Where the symbols take the states:
Suk: +>Seg, @>Ger, *>Nit
Nub: +>Mal, @>Fep, *>Nup
Mal: +>Taf, @>Nub, *>Kuf
Fif: +>Rom, @>Gev, *>Gev
Lof: +>Ris, @>Fof, *>Kud
Zok: +>Lol, @>Lik, *>Lik
Bok: +>Fot, @>Gon, *>Gon
Sib: +>Tuz, @>Let, *>Gug
Kig: +>Fot, @>Vot, *>Vem
Kuz: +>Nel, @>Bur, *>Fip
Let: +>Gal, @>Fuf, *>Sor
Feg: +>Fuf, @>Bok, *>Pul
Sof: +>Kig, @>Muz, *>Muz
Mur: +>Dor, @>Seg, *>Seg
Zep: +>Nup, @>Num, *>Puz
Rit: +>Sib, @>Zok, *>Zok
Maf: +>Ren, @>Gar, *>Beb
Tem: +>Kud, @>Puz, *>Puz
Lem: +>Bav, @>Lem, *>Vor
Muz: +>Bof, @>Fuz, *>Vor
Tuz: +>Nub, @>Nen, *>Nen
Gil: +>Luf, @>Nis, *>Nis
Bur: +>Tef, @>Bof, *>Bof
Fip: +>Bar, @>Ren, *>Ren
Fuz: +>Zuv, @>Dor, *>Sem
Pul: +>Zag, @>Let, *>Let
Gel: +>Dok, @>Beb, *>Beb
Nup: +>Bab, @>Lef, *>Lef
Fuf: +>Riv, @>Lat, *>Fot
Rik: +>Gel, @>Rit, *>Rit
Sor: +>Muz, @>Kug, *>Bur
Vem: +>Ger, @>Muf, *>Muf
Ser: +>Kud, @>Zuv, *>Giz
Riv: +>Beg, @>Lat, *>Lat
Fon: +>Rik, @>Bab, *>Bab
Vot: +>Gev, @>Pul, *>Vas
Num: +>Lef, @>Gar, *>Kuz
Fof: +>Kug, @>Mip, *>Mip
Tef: +>Fip, @>Maf, *>Maf
Gug: +>Nen, @>Luf, *>Luf
Zuv: +>Sor, @>Tur, *>Kig
Luf: +>Fut, @>Vad, *>Lef
Sem: +>Kig, @>Zag, *>Zag
Gev: +>Sem, @>Pul, *>Pul
Vas: +>Pul, @>Beg, *>Beg
Fut: +>Feg, @>Par, *>Par
Bar: +>Maf, @>Rik, *>Beb
Nit: +>Sof, @>Bof, *>Sor
Par: +>Gil, @>Bar, *>Tef
Lef: +>Lik, @>Nel, *>Zep
Gon: +>Rom, @>Buk, *>Buk
Muf: +>Lut, @>Taf, *>Taf
Ful: +>Gar, @>Mam, *>Mam
Lik: +>Zep, @>Tef, *>Gim
Kuf: +>Buk, @>Nub, *>Nub
Ren: +>Vor, @>Lof, *>Lof
Vad: +>Par, @>Dok, *>Dok
Lut: +>Gon, @>Kuf, *>Kuf
Bof: +>Nit, @>Zuv, *>Gal
Fep: +>Sib, @>Vad, *>Buz
Beg: +>Sem, @>Feg, *>Feg
Lat: +>Seg, @>Pul, *>Ger
Bab: +>Rit, @>Nup, *>Nup
Fus: +>Ser, @>Bur, *>Bur
Veg: +>Gar, @>Sof, *>Sof
Lol: +>Zok, @>Zep, *>Zep
Dok: +>Fut, @>Fon, *>Fon
Rom: +>Kaz, @>Sem, *>Sem
Bav: +>Kuz, @>Tef, *>Tef
Zag: +>Vot, @>Sem, *>Gal
Puz: +>Pom, @>Fus, *>Fus
Ris: +>Maf, @>Nel, *>Ful
Mam: +>Tem, @>Luk, *>Luk
Buz: +>Gug, @>Gil, *>Gil
Buk: +>Muf, @>Mal, *>Gal
Mip: +>Mur, @>Suk, *>Suk
Vor: +>Mam, @>Ris, *>Ris
Giz: +>Veg, @>Mur, *>Seg
Kud: +>Tur, @>Pom, *>Pom
Luk: +>Puz, @>Giz, *>Veg
Gal: +>Sor, @>Riv, *>Riv
Nen: +>Lol, @>Dok, *>Fut
Beb: +>Nen, @>Lol, *>Lol
Taf: +>Kuf, @>Tuz, *>Tuz
Pom: +>Fus, @>Ser, *>Ser
Kaz: +>Suk, @>Kig, *>Kig
Dor: +>Veg, @>Tur, *>Tur
Nel: +>Gim, @>Lem, *>Lem
Gar: +>Fuz, @>Tem, *>Tem
Kug: +>Fuz, @>Mur, *>Mur
Seg: +>Tur, @>Vot, *>Rom
Fot: +>Lat, @>Vem, *>Fut
Ger: +>Bok, @>Rom, *>Vem
Gim: +>Num, @>Maf, *>Bav
Nis: +>Vad, @>Gel, *>Nis
Tur: +>Mip, @>Ful, *>Bof

The rows follow the links: the fewer symbols apart two states are, the more alike their rows tend to be.

State, then a row for it; each showing differs a little:
Lik: 544 42 -49 -229 498 334 512 -10 266 87 31 -493 725 -637 -384 -669 307 -415 -440 -337 -119 708 -180 -167 148 -104 -481 -144 131 -430 176 21 -318 -364 118 104 11 -567 182 -126 -463 316 -258 -255 -391 134 -181 -348 -178 -240 436 -52 451 821 -879 366 -748 -184 -80 -275 31
Bab: -96 -52 -124 -569 490 177 204 -248 728 142 316 -552 404 -406 -368 268 811 -492 -63 -16 463 613 -475 -99 503 43 -250 -276 -58 -338 -22 181 -448 8 -265 -57 170 -748 43 -631 26 -2 335 24 -108 242 -433 -177 306 19 309 -284 242 663 -583 137 -372 -210 -774 79 -34
Suk: 330 -351 -94 -642 327 -136 -73 -194 -44 115 -112 143 26 513 -32 583 -455 -714 117 549 -46 -400 -452 -112 45 -64 632 330 -488 -495 8 -682 397 60 -393 60 -576 551 278 -680 52 188 182 -65 545 189 554 174 -309 179 -246 -177 193 -49 160 -463 902 -150 -11 75 -870
Kuz: 783 -76 113 313 225 127 229 108 -540 118 -272 65 430 -13 125 -1225 -485 180 -420 -353 -505 253 256 -163 -250 -107 -277 239 65 -94 65 -280 36 -274 299 210 -93 222 168 472 -362 409 -740 -585 -574 -367 285 65 -460 -314 267 275 195 156 -115 512 -389 -150 744 -169 46
Kug: 312 -432 -230 -561 394 79 -107 -288 183 132 -182 107 215 639 235 681 -34 -869 166 357 -40 -41 -279 -255 183 -64 354 426 -541 -455 -10 -703 396 321 -371 20 -609 407 322 -750 -10 115 -129 23 182 94 502 357 -152 9 -330 -105 158 5 237 -294 866 -170 -146 171 -831
Gon: -258 -98 1 -107 34 -498 320 -14 -742 -179 918 135 -764 -177 -337 -538 -340 484 -203 493 116 -602 306 305 -35 -127 489 78 160 282 -260 219 217 -1 -126 -269 108 185 10 24 624 -219 -11 -614 727 380 -54 -800 -338 320 227 -95 249 -89 443 -607 -293 176 528 -133 178
Kaz: 424 20 -285 -787 -112 -356 -278 -322 -164 111 -113 85 -96 234 -294 666 -411 -490 423 440 -389 -732 -550 90 213 21 625 273 -300 -110 -281 -472 -42 -55 -177 -113 -470 617 124 -520 -42 153 437 -70 323 281 425 -49 -262 340 -58 -58 225 -86 23 -1018 784 -5 -227 82 -652
Sib: -467 53 129 42 258 -86 -391 -107 612 839 245 -725 168 434 280 427 571 -276 -234 478 641 -56 -271 575 -180 380 -439 -92 292 -175 130 -95 -400 178 -132 -555 317 -514 -417 35 461 -53 58 649 -365 325 -603 -26 643 -13 -1 341 -291 -210 -168 570 -310 -3 -438 312 408
Sor: -101 -270 -170 241 -305 84 -551 292 367 785 -312 25 617 906 786 -288 -240 -254 -125 75 187 -171 -621 102 -651 -103 -93 84 -277 523 136 -636 -196 350 11 -262 -369 83 226 57 24 335 364 -291 -102 94 270 275 222 213 34 -503 114 -375 257 583 418 -144 454 37 -1036
Gar: -192 -237 1 197 -31 237 110 51 85 -951 -68 527 -322 -278 106 5 493 735 484 -943 -47 792 744 -767 475 -308 -72 -150 -377 256 -184 494 116 350 104 462 145 -338 171 -122 -183 -191 -122 -386 -12 -604 361 455 -14 -211 16 -358 -72 290 423 95 180 12 -248 61 -112
Riv: -155 512 46 352 -888 -267 -345 305 22 329 -379 82 -7 10 -56 -460 -726 667 273 -146 -300 -642 -635 268 -434 188 128 -530 259 1012 49 206 -641 -309 342 -143 43 37 -198 569 -117 290 807 -404 152 71 -89 -310 258 484 466 -355 5 -335 -85 -89 -166 382 204 -48 -189
Tur: -202 -584 -290 -273 88 109 -157 15 174 -308 -219 370 64 515 337 606 263 -532 114 -50 205 171 -155 -570 147 -287 308 249 -563 -355 -3 -558 685 589 -252 191 -592 253 374 -620 13 -147 -35 121 308 -75 545 551 -116 -90 -428 -267 78 -104 563 -98 900 -233 -81 30 -967
Beg: 106 784 -245 30 -982 -192 -471 33 67 127 -377 -43 -114 -368 -236 110 -357 440 443 -230 -607 -584 -349 462 47 255 -169 -335 393 852 -201 323 -773 -400 537 51 84 31 -336 695 -476 202 655 1 -253 90 -238 -125 326 340 221 -123 48 -209 -288 -477 -156 267 -208 -58 334
Buk: -362 -268 -85 2 149 -488 295 -91 -651 18 997 76 -726 26 -277 -678 -40 442 -319 514 234 -497 373 278 -124 -285 264 205 161 241 -325 142 356 244 -248 -398 156 10 -42 29 818 -242 -209 -577 545 458 -227 -834 -253 223 250 72 124 -37 615 -472 -346 91 544 -78 210
Gim: 898 28 87 139 407 41 370 -134 -420 39 -224 -43 420 -259 -175 -1132 -347 191 -237 -470 -482 452 265 -251 72 -117 -327 171 24 -164 50 -120 -169 -355 210 293 6 48 173 257 -329 434 -784 -633 -741 -481 313 -29 -541 -315 455 138 172 396 -342 279 -483 -23 539 -17 92
Kud: -546 -161 -47 406 -459 466 440 640 -88 -831 116 423 -235 -436 171 -3 523 -273 -490 -591 178 216 285 -199 -215 -339 -82 -89 134 -54 131 57 912 43 275 287 -186 -34 183 512 -470 -527 -268 638 321 89 -395 37 -273 -433 -667 202 103 -22 412 195 92 -287 258 -845 -62
Ren: 701 -119 331 39 404 155 566 41 -780 -638 -344 366 -101 -347 -404 -367 -769 145 -49 -195 -513 201 554 -386 125 -154 303 240 -150 -574 208 -55 468 -378 16 483 -89 535 206 -13 -328 103 -618 -207 11 -539 632 136 -826 -301 -75 379 -69 260 -170 -173 -18 35 460 -168 169
Lut: -324 -219 -8 -50 275 -454 311 -143 -738 -93 1108 -27 -759 -56 -262 -602 95 390 -420 471 342 -365 455 116 -40 -211 266 182 206 22 -275 174 395 227 -343 -414 41 -33 -6 -131 805 -386 -397 -471 452 446 -176 -702 -202 202 180 127 149 -5 703 -418 -319 24 563 -83 254
Muf: -268 -226 -13 -49 271 -383 377 -63 -700 -90 995 145 -735 -42 -221 -566 -192 358 -267 508 307 -392 353 204 -85 -199 497 164 39 152 -243 214 478 168 -369 -286 89 50 -65 -148 869 -250 -257 -558 617 455 -80 -767 -232 237 185 9 191 -132 604 -400 -384 121 523 -156 174

Each walk starts at a row. The symbols on each line, taken left to right, move it on to the next state.
Each answer is a row, close to the row of the state it stands for.
-691 -140 -75 610 -587 438 313 784 103 -302 26 103 -3 -257 393 -309 486 -246 -635 -491 196 192 68 -10 -527 -236 -397 -181 305 269 196 -8 663 114 406 56 -45 -275 226 685 -467 -343 -73 487 71 186 -553 -77 -157 -269 -514 59 21 -192 334 559 -141 -323 457 -787 -109
@ + + * * @ * -> 404 -402 -75 -557 555 -48 13 -251 -7 -28 -145 137 126 312 -78 759 -165 -891 35 453 -19 -173 -137 -241 196 -102 514 412 -464 -695 14 -660 600 63 -430 63 -523 536 316 -712 -27 67 -101 160 388 118 470 216 -402 -27 -371 -32 187 17 110 -507 839 -206 -14 57 -705
* @ @ + @ -> 182 288 -378 -404 -531 -389 -549 -198 20 81 -174 246 -141 226 -137 381 -556 23 581 239 -408 -773 -602 157 50 27 451 33 -173 503 -179 -168 -383 -5 20 -119 -359 441 70 -132 -7 187 782 -460 341 221 362 -40 104 529 104 -439 145 -294 112 -896 599 192 -146 107 -629
399 -39 -306 -240 610 261 220 -255 424 255 251 -632 604 -294 -105 -501 831 -237 -323 -308 33 772 67 -63 352 55 -778 -31 145 -255 -101 197 -565 32 -24 -141 178 -775 38 -115 -176 194 -422 -276 -678 -12 -287 -12 187 -227 483 -135 198 689 -613 390 -689 -249 -271 122 181
+ + + + @ + @ + * -> -105 -185 -288 -476 540 99 215 -298 615 49 600 -653 273 -382 -307 -23 1110 -372 -214 -30 455 622 -316 -59 541 -16 -545 -152 19 -317 -129 123 -324 152 -271 -282 167 -804 44 -451 84 5 41 -118 -373 288 -373 -245 350 15 454 -306 330 631 -387 83 -556 -230 -506 24 97
@ * @ @ @ -> -673 -175 -43 447 -344 300 308 452 55 -1054 149 396 -437 -513 62 4 746 519 29 -905 122 593 607 -534 271 -370 -171 -383 -56 301 -46 591 506 257 176 386 112 -375 105 393 -231 -445 -7 142 66 -311 -133 226 29 -269 -303 -164 -17 157 440 184 28 -105 -113 -474 99
519 -301 214 -116 387 117 572 -41 -744 -679 -233 397 -148 -335 -348 -89 -505 -171 -66 -151 -457 99 589 -498 199 -210 414 378 -171 -812 155 -197 771 -255 -6 521 -183 593 244 -119 -350 -69 -673 16 243 -410 435 150 -815 -396 -285 363 84 218 49 -368 306 -77 332 -223 35
+ * @ * + @ * @ @ -> -438 -446 -276 169 -309 183 -379 448 422 434 -264 140 284 780 792 -20 180 -432 -200 -125 254 -191 -550 -109 -559 -218 30 52 -258 332 99 -708 342 481 -10 -133 -513 120 349 15 -153 129 332 39 47 201 130 385 174 3 -313 -386 144 -425 586 433 675 -325 309 -237 -1118
+ + @ @ * + * * -> -102 -343 -76 180 -32 73 -508 207 411 748 -322 94 469 968 717 -242 -230 -180 -13 172 181 -79 -614 -101 -511 -88 30 118 -364 460 204 -688 -92 457 -81 -200 -377 230 316 -222 173 386 232 -374 -1 70 295 349 151 223 73 -535 97 -405 279 523 497 -157 311 112 -1094
-209 -259 -22 653 -336 373 28 709 148 427 -276 64 455 375 644 -851 -27 -219 -560 -172 88 66 -212 -4 -815 -259 -307 -35 60 450 295 -425 277 136 282 -136 -238 16 214 640 -337 118 -166 -44 -138 146 -102 113 -43 -188 -201 -153 188 -294 271 929 -70 -353 715 -576 -560
+ * * + @ @ + @ @ -> 152 30 35 -359 476 281 610 2 518 116 36 -487 645 -729 -496 -161 419 -596 -254 -118 214 646 -583 -88 327 -29 -234 -368 46 -597 261 180 -250 -453 -80 47 123 -604 123 -432 -294 86 272 15 26 261 -314 -431 -90 -56 397 -230 424 812 -974 263 -586 -145 -425 -373 13
+ @ @ + + + * -> -717 -141 -31 534 -633 420 393 662 77 -759 199 232 -192 -502 129 -136 756 73 -367 -768 236 504 369 -287 -147 -339 -354 -351 230 309 -10 378 570 139 298 270 129 -481 155 625 -412 -477 -30 414 109 80 -548 -22 42 -335 -379 -75 -1 50 416 329 -94 -270 54 -621 -19
-422 -511 -127 69 4 109 -309 -133 488 -321 -210 446 -105 364 347 427 410 478 668 -503 213 584 143 -683 364 -249 50 -12 -585 439 -174 160 -74 635 -198 191 -123 -121 236 -422 258 -18 335 -387 25 -478 475 640 296 96 79 -659 -20 77 461 94 631 -16 -426 381 -719
* @ @ + @ + + + -> 9 -570 -159 -368 242 47 -402 -216 373 -157 -193 223 100 610 327 714 324 -380 405 -28 138 195 -145 -511 276 -121 317 248 -595 -187 -77 -440 318 513 -294 71 -477 173 234 -576 86 -6 98 -70 163 -115 657 625 79 39 -282 -385 105 65 418 -140 964 -206 -360 261 -968
@ @ @ + + * -> -713 -161 -69 515 -622 421 442 707 51 -578 98 163 -237 -376 277 -55 571 -347 -536 -386 139 85 132 -58 -330 -364 -241 -252 333 111 111 42 776 66 261 117 -91 -125 177 565 -455 -460 -117 650 263 163 -604 -91 -92 -392 -601 119 78 -116 467 301 -36 -357 163 -886 -81
-166 5 159 -374 422 150 179 -131 866 87 32 -398 406 -337 -380 606 466 -416 147 35 548 574 -618 31 392 221 -44 -531 -125 -514 252 183 -438 -160 -301 57 191 -590 -136 -777 74 -2 523 381 124 222 -290 -136 381 21 214 -240 41 534 -802 273 -250 -29 -761 145 25
@ + + + @ @ @ + -> 33 62 292 -270 496 314 471 7 682 32 -192 -377 384 -586 -545 524 121 -525 16 38 479 567 -609 -100 369 145 74 -411 -218 -559 372 217 -223 -431 -249 133 203 -390 -103 -718 -166 59 431 345 187 184 -206 -229 145 38 180 -141 120 606 -1027 283 -365 27 -666 -64 97
@ * @ + + @ + * + -> 528 -55 29 69 329 129 404 -65 -148 -82 -17 -181 493 -437 -82 -1044 358 187 -257 -753 -301 781 249 -369 231 -90 -644 -2 183 -116 -6 64 -289 -91 200 276 84 -454 239 269 -365 300 -633 -543 -734 -403 -29 60 -335 -321 484 -1 364 600 -303 455 -585 -181 200 -63 -7
80 -395 -349 -335 4 29 -586 -208 391 160 -283 123 221 756 452 470 297 -226 434 -142 -66 100 -242 -422 175 -115 95 353 -536 220 -214 -487 -20 626 -183 18 -504 92 305 -446 -36 160 148 -200 -119 -200 517 705 121 39 -163 -435 118 -73 538 -134 999 -190 -314 321 -1032
+ @ @ @ @ + + * * -> -422 -490 -227 -157 -150 141 -44 93 251 -686 -32 479 -336 123 272 791 679 -151 371 -468 241 320 100 -716 462 -394 188 76 -501 -88 -137 -111 501 618 -233 261 -281 16 327 -448 -70 -375 270 196 319 -192 305 547 93 -153 -455 -400 -47 39 614 -153 854 -230 -391 -66 -785
+ @ * * @ * * @ -> -472 -180 -41 124 -204 153 -28 13 168 -850 9 524 -439 -278 40 304 621 818 587 -811 159 658 692 -648 498 -236 19 -235 -350 379 -222 620 124 393 11 357 156 -360 106 -95 22 -432 140 -138 119 -582 222 420 164 -81 -83 -436 -83 224 557 -47 302 135 -384 142 -57
